Below are the code and all the weights of a small trained network. Each question names an input and a target symbol and asks about switching units off, where a switched-off unit gives its printed mean instead of its output.

import numpy as np


def w(rows, s, z=0):
    codes = np.array(rows[::2]) - 128.0
    scale = np.full(codes.shape[1], s)
    scale[-1] = z or s
    return codes * scale


def norm(h):
    return h / np.sqrt((h * h).mean(-1, keepdims=True) + 1e-5)


def f(y):
    return y / 2 * (1 + np.tanh(0.7978845608 * (y + 0.044715 * y**3)))


def softmax(a):
    e = np.exp(a - a.max(-1, keepdims=True))
    return e / e.sum(-1, keepdims=True)


def log_softmax(a):
    a = a - a.max(-1, keepdims=True)
    return a - np.log(np.exp(a).sum(-1, keepdims=True))


def net(x, mask):
    ids = ['Σαβμξτ'.index(c) for c in x.split()]
    T = len(ids)
    res = E[ids] + P[:T]
    r = norm(res)
    for j in range(2):
        rows = slice(2 * j, 2 * j + 2)
        q, k, v = (r @ M[0][rows].T for M in (Q, K, V))
        z = softmax(np.where(np.tri(T) > 0, q @ k.T / 2**0.5, -1e9)) @ v
        o = O[0][rows]
        res = res + np.where(mask[j], z, o[:, -1]) @ o[:, :-1]
    y = f(norm(res) @ A[0][:, :-1].T + A[0][:, -1])
    res = res + np.where(mask[2:6], y, B[0][:, -1]) @ B[0][:, :-1]
    return log_softmax(norm(res)[-1] @ U[:, :-1].T + U[:, -1])


Q, K, V, O, A, B = {}, {}, {}, {}, {}, {}
E = w([
[109,147,252,106],'Σ',
[72,130,129,139],'α',
[137,150,114,145],'β',
[173,78,86,162],'μ',
[112,140,188,142],'ξ',
[78,148,173,128],'τ',
],0.022)
P = w([
[145,145,72,177],'0',
[82,185,67,39],'1',
[134,109,117,127],'2',
[42,121,253,188],'3',
[96,164,87,51],'4',
[140,103,124,119],'5',
[44,113,251,159],'6',
[89,163,103,42],'7',
[154,96,126,114],'8',
[45,93,212,131],'9',
[102,155,94,57],'10',
[157,89,145,100],'11',
[54,103,233,99],'12',
[94,163,107,42],'13',
],0.021)
Q[0] = w([
[112,135,97,86],'head 1',
[107,102,145,174],'head 1',
[163,87,137,253],'head 2',
[27,50,183,176],'head 2',
],0.034)
K[0] = w([
[102,171,86,197],'head 1',
[136,71,154,109],'head 1',
[165,17,66,101],'head 2',
[58,2,206,84],'head 2',
],0.032)
V[0] = w([
[90,194,175,205],'head 1',
[4,135,111,105],'head 1',
[123,25,95,121],'head 2',
[58,165,147,73],'head 2',
],0.029)
O[0] = w([
[111,87,85,43,250],'head 1',
[123,180,1,94,208],'head 1',
[132,72,32,39,119],'head 2',
[48,213,134,58,216],'head 2',
],0.018,0.017)
A[0] = w([
[168,211,75,241,167],'neuron 1',
[219,112,114,93,78],'neuron 2',
[101,254,122,206,146],'neuron 3',
[214,128,196,40,1],'neuron 4',
],0.039,0.0077)
B[0] = w([
[3,140,20,127,153],'neuron 1',
[112,215,231,178,162],'neuron 2',
[173,149,189,178,251],'neuron 3',
[21,124,201,62,159],'neuron 4',
],0.045,0.013)
U = w([
[71,111,176,124,52],'Σ',
[171,26,15,87,254],'α',
[12,132,68,223,86],'β',
[203,42,118,182,237],'μ',
[33,12,158,95,118],'ξ',
[171,255,115,69,11],'τ',
],0.0089,0.0073)

Each question gives the input, a string of symbols that net reads in full, and the target symbol t.
The units are the heads (2 rows each of Q, K, V and O) and the neurons (one row each of A and B). Each row of codes is followed by its name. A weight is (code - 128) times the scale printed after its matrix; where a second scale follows, it is the last column's (O, A, B and U).
mask holds one flag per unit, heads first, then neurons. A switched-off unit (its flag False) gives its mean, the last column of its rows in O or B, instead of its output. The means were averaged over made-up inputs and are rounded, as every weight is.
A unit's drop is (log p(t) with every unit on - log p(t) with that unit switched off) / (log p(t) with every unit on - log p(t) with every unit switched off).
The circuit of an input: a set's keep is (log p(t) with only the set's units on - log p(t) with every unit switched off) / (log p(t) with every unit on - log p(t) with every unit switched off). Starting from all 6 units, units are removed one at a time, each time the one whose removal leaves the highest keep (on an exact tie, the one counted first), for as long as the keep stays at least 0.8.
circuit, biggest first: the units of the circuit, biggest drop first
most important unit: the unit with the biggest drop
k most important neurons: the k neurons with the biggest drops, biggest first
input τ μ τ Σ Σ μ ξ, target μ: most important unit : neuron 3
input τ β μ ξ ξ α ξ μ τ ξ, target τ: circuit, biggest first : head 1; neuron 4; neuron 1
input μ α τ τ ξ μ β α Σ α α ξ α β, target μ: circuit, biggest first : neuron 3; head 1
input τ α α α α ξ Σ ξ, target α: 2 most important neurons : neuron 3; neuron 2
input τ α β, target β: circuit, biggest first : neuron 1; head 1; neuron 2; head 2
input Σ τ ξ α Σ Σ ξ μ, target β: circuit, biggest first : neuron 1; head 2
input α α τ τ, target τ: 2 most important neurons : neuron 3; neuron 1
input τ μ τ α, target τ: 3 most important neurons : neuron 3; neuron 1; neuron 4
input μ α β μ Σ, target μ: circuit, biggest first : head 2; neuron 3; head 1
input α β α α τ τ β, target τ: circuit, biggest first : head 1; neuron 1
input τ Σ α μ τ τ Σ, target τ: circuit, biggest first : head 1; neuron 4
input Σ β α Σ ξ α α μ β β α ξ α Σ, target β: circuit, biggest first : neuron 1; head 1; head 2
input Σ μ α μ α, target β: circuit, biggest first : neuron 1; head 2
input μ τ α α τ τ α, target τ: most important unit : head 2
input μ α β Σ α μ α, target μ: circuit, biggest first : head 1; neuron 3
input τ τ ξ τ τ ξ μ α τ μ, target τ: 3 most important neurons : neuron 2; neuron 4; neuron 3
input μ μ α τ τ ξ ξ α μ, target μ: circuit, biggest first : head 2; neuron 2
input μ α ξ τ α α α α β ξ Σ α β Σ, target μ: 2 most important neurons : neuron 3; neuron 4
input ξ τ ξ τ ξ α α ξ α μ, target α: 2 most important neurons : neuron 3; neuron 4
input α τ β μ α τ ξ, target τ: most important unit : head 2
input Σ α τ Σ τ Σ Σ ξ μ Σ ξ, target β: 2 most important neurons : neuron 1; neuron 3
